Below are the code and all the weights of a small trained network. Each question names an input and a class and asks about switching units off, where a switched-off unit gives its printed mean instead of its output.

import numpy as np


def w(rows, s, z=0):
    codes = np.array(rows[::2]) - 128.0
    scale = np.full(codes.shape[1], s)
    scale[-1] = z or s
    return codes * scale


def norm(h):
    return h / np.sqrt((h * h).mean(-1, keepdims=True) + 1e-5)


def f(y):
    return y / 2 * (1 + np.tanh(0.7978845608 * (y + 0.044715 * y**3)))


def log_softmax(a):
    a = a - a.max(-1, keepdims=True)
    return a - np.log(np.exp(a).sum(-1, keepdims=True))


def net(x, mask):
    res = np.array(x, float).reshape(1, 5) / 4 @ E
    u = 0
    for l in range(2):
        y = f(norm(res) @ A[l][:, :-1].T + A[l][:, -1])
        res = res + np.where(mask[u : u + 14], y, B[l][:, -1]) @ B[l][:, :-1]
        u += 14
    return log_softmax(norm(res)[-1] @ U[:, :-1].T + U[:, -1])


A, B = {}, {}
E = w([
[255,77,131,135],'x0',
[101,136,220,199],'x1',
[149,162,69,223],'x2',
[173,240,160,100],'x3',
[130,125,128,130],'x4',
],0.0067)
A[0] = w([
[86,152,125,118,86],'L0N0',
[185,242,66,177,107],'L0N1',
[111,122,28,67,255],'L0N2',
[96,169,86,78,240],'L0N3',
[135,114,192,176,114],'L0N4',
[70,99,140,183,36],'L0N5',
[40,114,141,160,221],'L0N6',
[198,98,157,134,143],'L0N7',
[125,103,170,32,135],'L0N8',
[76,156,166,151,229],'L0N9',
[101,120,54,235,157],'L0N10',
[122,118,150,95,31],'L0N11',
[142,125,111,193,104],'L0N12',
[142,249,183,96,146],'L0N13',
],0.013,0.0039)
B[0] = w([
[148,130,90,75,141],'L0N0',
[46,82,208,105,244],'L0N1',
[91,198,105,209,251],'L0N2',
[79,169,61,157,215],'L0N3',
[129,234,59,174,175],'L0N4',
[155,75,66,199,156],'L0N5',
[56,165,42,139,225],'L0N6',
[114,127,70,138,197],'L0N7',
[57,148,219,120,210],'L0N8',
[107,210,22,60,216],'L0N9',
[82,123,237,40,253],'L0N10',
[200,150,237,80,121],'L0N11',
[127,128,125,15,167],'L0N12',
[68,1,49,194,248],'L0N13',
],0.0065,0.0061)
A[1] = w([
[151,185,84,175,138],'L1N0',
[189,74,134,125,101],'L1N1',
[166,75,168,147,239],'L1N2',
[119,137,80,174,183],'L1N3',
[123,120,145,198,78],'L1N4',
[150,103,86,183,64],'L1N5',
[227,123,152,132,241],'L1N6',
[165,100,51,142,99],'L1N7',
[89,159,130,198,156],'L1N8',
[167,246,128,76,114],'L1N9',
[219,158,118,139,173],'L1N10',
[188,62,138,210,140],'L1N11',
[83,86,63,129,206],'L1N12',
[57,131,82,157,255],'L1N13',
],0.012,0.0033)
B[1] = w([
[140,231,128,92,145],'L1N0',
[93,101,43,105,138],'L1N1',
[47,110,133,166,151],'L1N2',
[154,180,180,217,171],'L1N3',
[145,102,143,135,132],'L1N4',
[126,141,142,138,137],'L1N5',
[40,165,3,182,144],'L1N6',
[109,197,142,173,142],'L1N7',
[224,161,167,43,179],'L1N8',
[136,60,240,244,134],'L1N9',
[26,214,90,166,132],'L1N10',
[51,167,105,180,154],'L1N11',
[201,93,181,214,212],'L1N12',
[250,39,187,118,250],'L1N13',
],0.006,0.012)
U = w([
[21,163,47,136,164],'0',
[173,46,159,175,173],'1',
[78,98,241,50,138],'2',
[225,188,172,149,163],'3',
[147,103,164,156,159],'4',
[195,130,124,36,36],'5',
[216,144,43,2,1],'6',
],0.011,0.0071)

Each question gives the input, the list of numbers given to net, and the class t.
The units are the neurons (one row each of A and B). Each row of codes is followed by its name. A weight is (code - 128) times the scale printed after its matrix; where a second scale follows, it is the last column's (A, B and U).
mask holds one flag per neuron, layer by layer. A switched-off neuron (its flag False) gives its mean, the last column of its row in B, instead of its output. The means were averaged over made-up inputs and are rounded, as every weight is.
A unit's drop is (log p(t) with every unit on - log p(t) with that unit switched off) / (log p(t) with every unit on - log p(t) with every unit switched off).
The circuit of an input: a set's keep is (log p(t) with only the set's units on - log p(t) with every unit switched off) / (log p(t) with every unit on - log p(t) with every unit switched off). Starting from the 12 units with the biggest drops (on a tie, the unit counted first), units are removed one at a time, each time the one whose removal leaves the highest keep (on an exact tie, the one counted first), for as long as the keep stays at least 0.8.
circuit, biggest first: the units of the circuit, biggest drop first
most important unit: the unit with the biggest drop
top k neurons in layer l: the k neurons of layer l with the biggest drops, biggest first
drop of u: that unit's drop, to one decimal
input [-3,-3,0,2,6], class 4: most important unit -> L0N13
input [4,-6,-1,8,6], class 1: top 3 neurons in layer 0 -> L0N1; L0N13; L0N4
input [-7,-4,8,4,-5], class 2: circuit, biggest first -> L0N1; L0N10
input [-7,5,-6,6,-6], class 0: circuit, biggest first -> L0N9; L0N13
input [-6,6,6,8,5], class 1: circuit, biggest first -> L0N13; L1N13
input [-6,-7,-7,-8,-6], class 1: circuit, biggest first -> L1N12; L0N10
input [8,-8,5,-2,-3], class 0: top 3 neurons in layer 0 -> L0N6; L0N13; L0N9
input [5,1,6,7,-7], class 1: circuit, biggest first -> L0N1; L0N13
input [5,8,1,-2,6], class 3: circuit, biggest first -> L0N4; L1N8
input [2,-7,-4,1,-2], class 3: top 3 neurons in layer 0 -> L0N2; L0N10; L0N1
input [-4,-3,-4,1,7], class 4: top 4 neurons in layer 0 -> L0N2; L0N10; L0N8; L0N1
input [-3,7,0,-4,3], class 3: top 2 neurons in layer 0 -> L0N13; L0N4
input [3,8,-4,0,5], class 3: top 2 neurons in layer 0 -> L0N4; L0N10
input [3,-3,5,4,3], class 2: most important unit -> L0N1
input [-5,5,6,0,-5], class 2: top 2 neurons in layer 1 -> L1N13; L1N6
input [5,-8,2,-4,3], class 3: top 2 neurons in layer 0 -> L0N2; L0N13
input [6,-8,-5,0,8], class 3: top 4 neurons in layer 0 -> L0N2; L0N10; L0N1; L0N7
input [1,4,0,7,5], class 1: top 3 neurons in layer 0 -> L0N13; L0N1; L0N2
input [5,-3,-3,6,-3], class 1: top 2 neurons in layer 0 -> L0N13; L0N10
input [-2,-1,8,-4,7], class 2: circuit, biggest first -> L0N10
input [5,-4,3,-4,0], class 0: top 2 neurons in layer 1 -> L1N13; L1N11
input [4,5,8,3,6], class 2: drop of L0N1 -> 0.4
input [0,-5,6,-2,-4], class 2: drop of L0N10 -> 0.5
